Below is a small trained network, with its code and all its weights. Each question gives an input and a target symbol and asks what happens when units are switched off, that is, made to give their printed mean instead of their output.

import numpy as np


def w(rows, s, z=0):
    codes = np.array(rows[::2]) - 128.0
    scale = np.full(codes.shape[1], s)
    scale[-1] = z or s
    return codes * scale


def norm(h):
    return h / np.sqrt((h * h).mean(-1, keepdims=True) + 1e-5)


def f(y):
    return np.maximum(y, 0)


def softmax(a):
    e = np.exp(a - a.max(-1, keepdims=True))
    return e / e.sum(-1, keepdims=True)


def log_softmax(a):
    a = a - a.max(-1, keepdims=True)
    return a - np.log(np.exp(a).sum(-1, keepdims=True))


def net(x, mask):
    ids = ['αβημπσ'.index(c) for c in x.split()]
    T = len(ids)
    res = E[ids] + P[:T]
    r = norm(res)
    for j in range(3):
        rows = slice(4 * j, 4 * j + 4)
        q, k, v = (r @ M[0][rows].T for M in (Q, K, V))
        z = softmax(np.where(np.tri(T) > 0, q @ k.T / 4**0.5, -1e9)) @ v
        o = O[0][rows]
        res = res + np.where(mask[j], z, o[:, -1]) @ o[:, :-1]
    y = f(norm(res) @ A[0][:, :-1].T + A[0][:, -1])
    res = res + np.where(mask[3:15], y, B[0][:, -1]) @ B[0][:, :-1]
    return log_softmax(norm(res)[-1] @ U[:, :-1].T + U[:, -1])


Q, K, V, O, A, B = {}, {}, {}, {}, {}, {}
E = w([
[204,82,149],'α',
[231,138,120],'β',
[164,71,143],'η',
[175,172,147],'μ',
[155,138,162],'π',
[3,142,108],'σ',
],0.0029)
P = w([
[110,223,3],'0',
[138,133,154],'1',
[117,91,78],'2',
[145,132,155],'3',
[130,78,108],'4',
[148,136,152],'5',
[135,78,126],'6',
[150,139,147],'7',
[138,76,138],'8',
[154,142,146],'9',
],0.0048)
Q[0] = w([
[118,111,223],'H0',
[144,148,75],'H0',
[63,57,57],'H0',
[146,153,146],'H0',
[41,120,166],'H1',
[217,131,102],'H1',
[233,131,99],'H1',
[212,131,109],'H1',
[27,141,130],'H2',
[123,94,180],'H2',
[45,204,74],'H2',
[255,131,126],'H2',
],0.006)
K[0] = w([
[74,17,199],'H0',
[137,177,82],'H0',
[229,177,139],'H0',
[107,118,125],'H0',
[103,38,124],'H1',
[147,238,152],'H1',
[141,254,164],'H1',
[137,250,166],'H1',
[86,223,51],'H2',
[165,193,145],'H2',
[66,142,43],'H2',
[168,24,193],'H2',
],0.0055)
V[0] = w([
[161,147,78],'H0',
[51,65,223],'H0',
[70,71,201],'H0',
[191,189,71],'H0',
[127,127,133],'H1',
[254,87,149],'H1',
[159,30,17],'H1',
[181,130,185],'H1',
[46,89,211],'H2',
[193,118,54],'H2',
[190,216,75],'H2',
[39,71,217],'H2',
],0.0027)
O[0] = w([
[137,142,179,184],'H0',
[109,129,22,16],'H0',
[109,136,8,44],'H0',
[147,118,198,203],'H0',
[127,129,130,123],'H1',
[133,36,115,195],'H1',
[183,83,12,211],'H1',
[93,72,169,124],'H1',
[17,92,188,7],'H2',
[251,149,127,240],'H2',
[164,157,35,198],'H2',
[2,75,226,2],'H2',
],0.0023,0.00085)
A[0] = w([
[65,81,120,116],'N0',
[122,160,226,65],'N1',
[64,104,120,173],'N2',
[50,234,205,113],'N3',
[194,46,4,19],'N4',
[128,44,169,53],'N5',
[182,130,76,53],'N6',
[191,93,104,37],'N7',
[168,137,17,5],'N8',
[127,128,128,126],'N9',
[203,197,160,167],'N10',
[192,34,180,143],'N11',
],0.0041,0.0026)
B[0] = w([
[156,104,168,151],'N0',
[48,107,106,141],'N1',
[190,108,163,162],'N2',
[187,134,78,151],'N3',
[84,254,65,174],'N4',
[112,154,62,158],'N5',
[102,86,95,142],'N6',
[153,77,92,154],'N7',
[128,197,103,142],'N8',
[129,129,129,128],'N9',
[56,112,165,212],'N10',
[118,137,53,254],'N11',
],0.0045,0.0036)
U = w([
[156,39,151,88],'α',
[234,151,195,5],'β',
[94,76,64,104],'η',
[141,170,204,137],'μ',
[77,88,177,155],'π',
[127,254,49,202],'σ',
],0.0083,0.0029)

Each question gives the input, a string of symbols that net reads in full, and the target symbol t.
The units are the heads (4 rows each of Q, K, V and O) and the neurons (one row each of A and B). Each row of codes is followed by its name. A weight is (code - 128) times the scale printed after its matrix; where a second scale follows, it is the last column's (O, A, B and U).
mask holds one flag per unit, heads first, then neurons. A switched-off unit (its flag False) gives its mean, the last column of its rows in O or B, instead of its output. The means were averaged over made-up inputs and are rounded, as every weight is.
A unit's drop is (log p(t) with every unit on - log p(t) with that unit switched off) / (log p(t) with every unit on - log p(t) with every unit switched off).
k most important neurons: the k neurons with the biggest drops, biggest first
heads that matter: for each layer, one digit per head in row order, 1 if its drop is at least 0.15 and else 0, layers parted by /
drop when u is switched off: that unit's drop, to one decimal
input β α η η η π σ, target σ: heads that matter : 011
input α π η σ β σ α σ, target α: heads that matter : 011
input σ σ α σ, target α: heads that matter : 001
input σ σ η μ μ β π, target σ: 3 most important neurons : (N11, N4, N5)
input σ β β η α, target σ: heads that matter : 000
input β μ α σ σ β π, target σ: heads that matter : 100
input β σ β α β μ π σ, target β: 3 most important neurons : (N2, N11, N10)
input α σ π η, target η: 2 most important neurons : (N11, N4)
input β α μ η σ, target σ: heads that matter : 001
input σ η β η σ π, target π: 2 most important neurons : (N4, N10)
input β μ α σ σ β β π α σ, target β: 3 most important neurons : (N2, N11, N4)
input β β σ η σ α μ π μ μ, target μ: 2 most important neurons : (N10, N4)
input σ α π η, target η: 3 most important neurons : (N11, N5, N2)
input σ α α σ η, target σ: drop when H0 is switched off : 0.2
input η σ α, target σ: drop when N4 is switched off : 0.7
input μ μ η σ σ μ μ μ, target μ: drop when N11 is switched off : 0.3
input μ β η, target σ: drop when N7 is switched off : -0.1
